Here is a tiny trained network, its code and every weight. The questions are about switching its units off for an input and a target symbol, where a switched-off unit gives its printed mean instead of its output.

import numpy as np


def w(rows, s, z=0):
    codes = np.array(rows[::2]) - 128.0
    scale = np.full(codes.shape[1], s)
    scale[-1] = z or s
    return codes * scale


def f(y):
    return np.maximum(y, 0)


def softmax(a):
    e = np.exp(a - a.max(-1, keepdims=True))
    return e / e.sum(-1, keepdims=True)


def log_softmax(a):
    a = a - a.max(-1, keepdims=True)
    return a - np.log(np.exp(a).sum(-1, keepdims=True))


def net(x, mask):
    ids = ['ΓΦΩεζθλξπστψ'.index(c) for c in x.split()]
    T = len(ids)
    res = E[ids] + P[:T]
    u = 0
    for l in range(2):
        r = res
        for j in range(3):
            rows = slice(3 * j, 3 * j + 3)
            q, k, v = (r @ M[l][rows].T for M in (Q, K, V))
            z = softmax(np.where(np.tri(T) > 0, q @ k.T / 3**0.5, -1e9)) @ v
            o = O[l][rows]
            res = res + np.where(mask[u + j], z, o[:, -1]) @ o[:, :-1]
        u += 3
        y = f(res @ A[l][:, :-1].T + A[l][:, -1])
        res = res + np.where(mask[u : u + 4], y, B[l][:, -1]) @ B[l][:, :-1]
        u += 4
    return log_softmax(res[-1] @ U[:, :-1].T + U[:, -1])


Q, K, V, O, A, B = {}, {}, {}, {}, {}, {}
E = w([
[9,155,113],'Γ',
[119,175,136],'Φ',
[147,222,153],'Ω',
[184,164,249],'ε',
[89,130,38],'ζ',
[122,82,118],'θ',
[124,85,86],'λ',
[147,120,229],'ξ',
[168,107,138],'π',
[206,149,169],'σ',
[125,175,149],'τ',
[122,203,139],'ψ',
],0.02)
P = w([
[208,92,29],'0',
[140,171,194],'1',
[140,158,190],'2',
[140,140,182],'3',
[127,121,173],'4',
[121,105,173],'5',
[147,134,195],'6',
[137,126,185],'7',
[119,95,163],'8',
[136,118,178],'9',
[139,121,182],'10',
[123,101,159],'11',
[124,101,163],'12',
[40,2,94],'13',
],0.012)
Q[0] = w([
[147,42,134],'L0H1',
[140,121,195],'L0H1',
[94,221,111],'L0H1',
[105,36,95],'L0H2',
[167,121,110],'L0H2',
[94,197,114],'L0H2',
[178,89,105],'L0H3',
[145,163,155],'L0H3',
[3,142,111],'L0H3',
],0.012)
K[0] = w([
[109,179,227],'L0H1',
[3,130,186],'L0H1',
[102,12,74],'L0H1',
[147,188,108],'L0H2',
[121,170,151],'L0H2',
[242,100,69],'L0H2',
[174,180,129],'L0H3',
[138,131,81],'L0H3',
[149,58,117],'L0H3',
],0.0077)
V[0] = w([
[131,183,157],'L0H1',
[201,255,112],'L0H1',
[124,72,182],'L0H1',
[127,218,52],'L0H2',
[92,116,78],'L0H2',
[131,84,49],'L0H2',
[104,124,155],'L0H3',
[66,115,147],'L0H3',
[70,208,131],'L0H3',
],0.0099)
O[0] = w([
[254,215,187,196],'L0H1',
[160,182,219,254],'L0H1',
[121,147,155,140],'L0H1',
[211,143,145,91],'L0H2',
[161,123,121,55],'L0H2',
[82,66,88,60],'L0H2',
[210,121,156,126],'L0H3',
[38,213,55,75],'L0H3',
[75,214,119,109],'L0H3',
],0.0066,0.0038)
A[0] = w([
[248,151,138,87],'L0N1',
[136,180,93,251],'L0N2',
[118,121,201,23],'L0N3',
[130,108,67,201],'L0N4',
],0.015,0.0029)
B[0] = w([
[88,66,134,249],'L0N1',
[151,83,170,147],'L0N2',
[127,152,8,188],'L0N3',
[179,145,94,143],'L0N4',
],0.011,0.017)
Q[1] = w([
[221,106,137],'L1H1',
[132,198,141],'L1H1',
[119,157,129],'L1H1',
[114,36,163],'L1H2',
[182,208,89],'L1H2',
[64,159,105],'L1H2',
[97,177,108],'L1H3',
[95,57,148],'L1H3',
[140,9,221],'L1H3',
],0.012)
K[1] = w([
[105,106,68],'L1H1',
[105,107,170],'L1H1',
[105,165,168],'L1H1',
[127,100,16],'L1H2',
[158,213,194],'L1H2',
[72,175,170],'L1H2',
[123,252,144],'L1H3',
[95,41,123],'L1H3',
[151,58,157],'L1H3',
],0.012)
V[1] = w([
[178,197,211],'L1H1',
[122,130,75],'L1H1',
[93,162,177],'L1H1',
[81,164,108],'L1H2',
[146,183,132],'L1H2',
[47,207,55],'L1H2',
[136,85,82],'L1H3',
[83,141,112],'L1H3',
[177,206,3],'L1H3',
],0.014)
O[1] = w([
[245,40,34,10],'L1H1',
[217,69,219,153],'L1H1',
[91,67,100,41],'L1H1',
[110,97,102,55],'L1H2',
[41,150,23,39],'L1H2',
[149,23,141,5],'L1H2',
[85,127,167,236],'L1H3',
[164,68,235,87],'L1H3',
[24,158,254,90],'L1H3',
],0.006,0.018)
A[1] = w([
[128,113,54,254],'L1N1',
[144,87,173,63],'L1N2',
[2,97,152,88],'L1N3',
[208,94,144,141],'L1N4',
],0.013,0.0028)
B[1] = w([
[69,97,184,162],'L1N1',
[179,23,180,161],'L1N2',
[106,84,2,252],'L1N3',
[112,46,11,156],'L1N4',
],0.0064,0.014)
U = w([
[188,225,60,116],'Γ',
[47,163,48,150],'Φ',
[93,133,169,124],'Ω',
[195,77,166,173],'ε',
[191,171,119,100],'ζ',
[86,136,172,58],'θ',
[114,187,103,255],'λ',
[169,122,217,89],'ξ',
[85,133,11,92],'π',
[94,102,65,117],'σ',
[158,254,168,103],'τ',
[138,147,132,219],'ψ',
],0.0087,0.009)

Each question gives the input, a string of symbols that net reads in full, and the target symbol t.
The units are the heads (3 rows each of Q, K, V and O) and the neurons (one row each of A and B). Each row of codes is followed by its name. A weight is (code - 128) times the scale printed after its matrix; where a second scale follows, it is the last column's (O, A, B and U).
mask holds one flag per unit, layer by layer, with each layer's heads first. A switched-off unit (its flag False) gives its mean, the last column of its rows in O or B, instead of its output. The means were averaged over made-up inputs and are rounded, as every weight is.
A unit's drop is (log p(t) with every unit on - log p(t) with that unit switched off) / (log p(t) with every unit on - log p(t) with every unit switched off).
most important unit: the unit with the biggest drop
k most important neurons: the k neurons with the biggest drops, biggest first
heads that matter: for each layer, one digit per head in row order, 1 if its drop is at least 0.15 and else 0, layers parted by /
input Ω π σ π σ, target π: heads that matter -> 010 / 001
input θ Ω Ω θ π Γ π Ω π, target Ω: 4 most important neurons -> [L0N1; L0N3; L1N3; L0N4]
input Γ π π Ω π, target ε: most important unit -> L0N1
input λ ψ ζ π τ ζ Γ σ π Γ θ, target θ: 2 most important neurons -> [L0N4; L1N3]
input σ π θ, target Γ: heads that matter -> 001 / 011
input Ω Ω τ, target Γ: heads that matter -> 011 / 011
input ζ π ε, target Ω: 2 most important neurons -> [L0N3; L0N1]
input π π π π σ, target τ: 2 most important neurons -> [L0N3; L0N4]
input π σ Ω ε ζ ψ π λ, target τ: heads that matter -> 001 / 010
input π σ ξ π σ ε π ζ, target τ: heads that matter -> 001 / 000
input π Ω Γ π ξ Ω π π ψ λ π, target τ: 4 most important neurons -> [L0N3; L0N1; L0N4; L1N3]
input θ π θ Ω Ω π ξ Γ π Γ λ, target Ω: 3 most important neurons -> [L0N4; L1N3; L0N1]
input Γ θ Γ τ Γ θ, target ε: heads that matter -> 100 / 111
input θ Γ σ θ Γ ψ ζ π ζ Ω Ω Γ π π, target Ω: most important unit -> L0H3
input ζ π Ω σ π τ π π π, target ξ: 4 most important neurons -> [L0N1; L0N3; L0N4; L1N2]
input λ σ π ζ σ π Γ Ω π π π π, target θ: heads that matter -> 111 / 101
input π Γ λ π π π π θ, target τ: 2 most important neurons -> [L0N3; L0N1]
input Γ Ω π Γ ε π Γ π ψ π ζ ζ λ, target ε: heads that matter -> 100 / 010
input Ω Γ τ Γ ε σ Ω π Γ π ψ σ, target π: heads that matter -> 000 / 101
input Ω τ ζ τ ζ π Γ λ, target π: most important unit -> L1H3
input ζ Γ π π σ σ, target ξ: heads that matter -> 111 / 110
input Ω π Γ Γ Φ π θ, target π: 2 most important neurons -> [L0N1; L1N4]
input ζ θ σ, target ξ: 2 most important neurons -> [L0N4; L1N2]
input θ Γ Γ π τ Γ ε σ π Ω ζ Ω π θ, target Ω: 3 most important neurons -> [L0N4; L1N3; L1N2]
input Γ λ π σ Γ Γ, target σ: heads that matter -> 000 / 011
input λ Γ σ Γ Ω Γ π π π π π Ω π π, target θ: 3 most important neurons -> [L1N3; L0N4; L0N1]
input σ ε ξ Φ ε π θ, target Γ: most important unit -> L0N1
input Ω π π Ω Γ Γ, target π: heads that matter -> 000 / 110
input Ω Γ Ω, target Γ: 2 most important neurons -> [L0N2; L0N1]
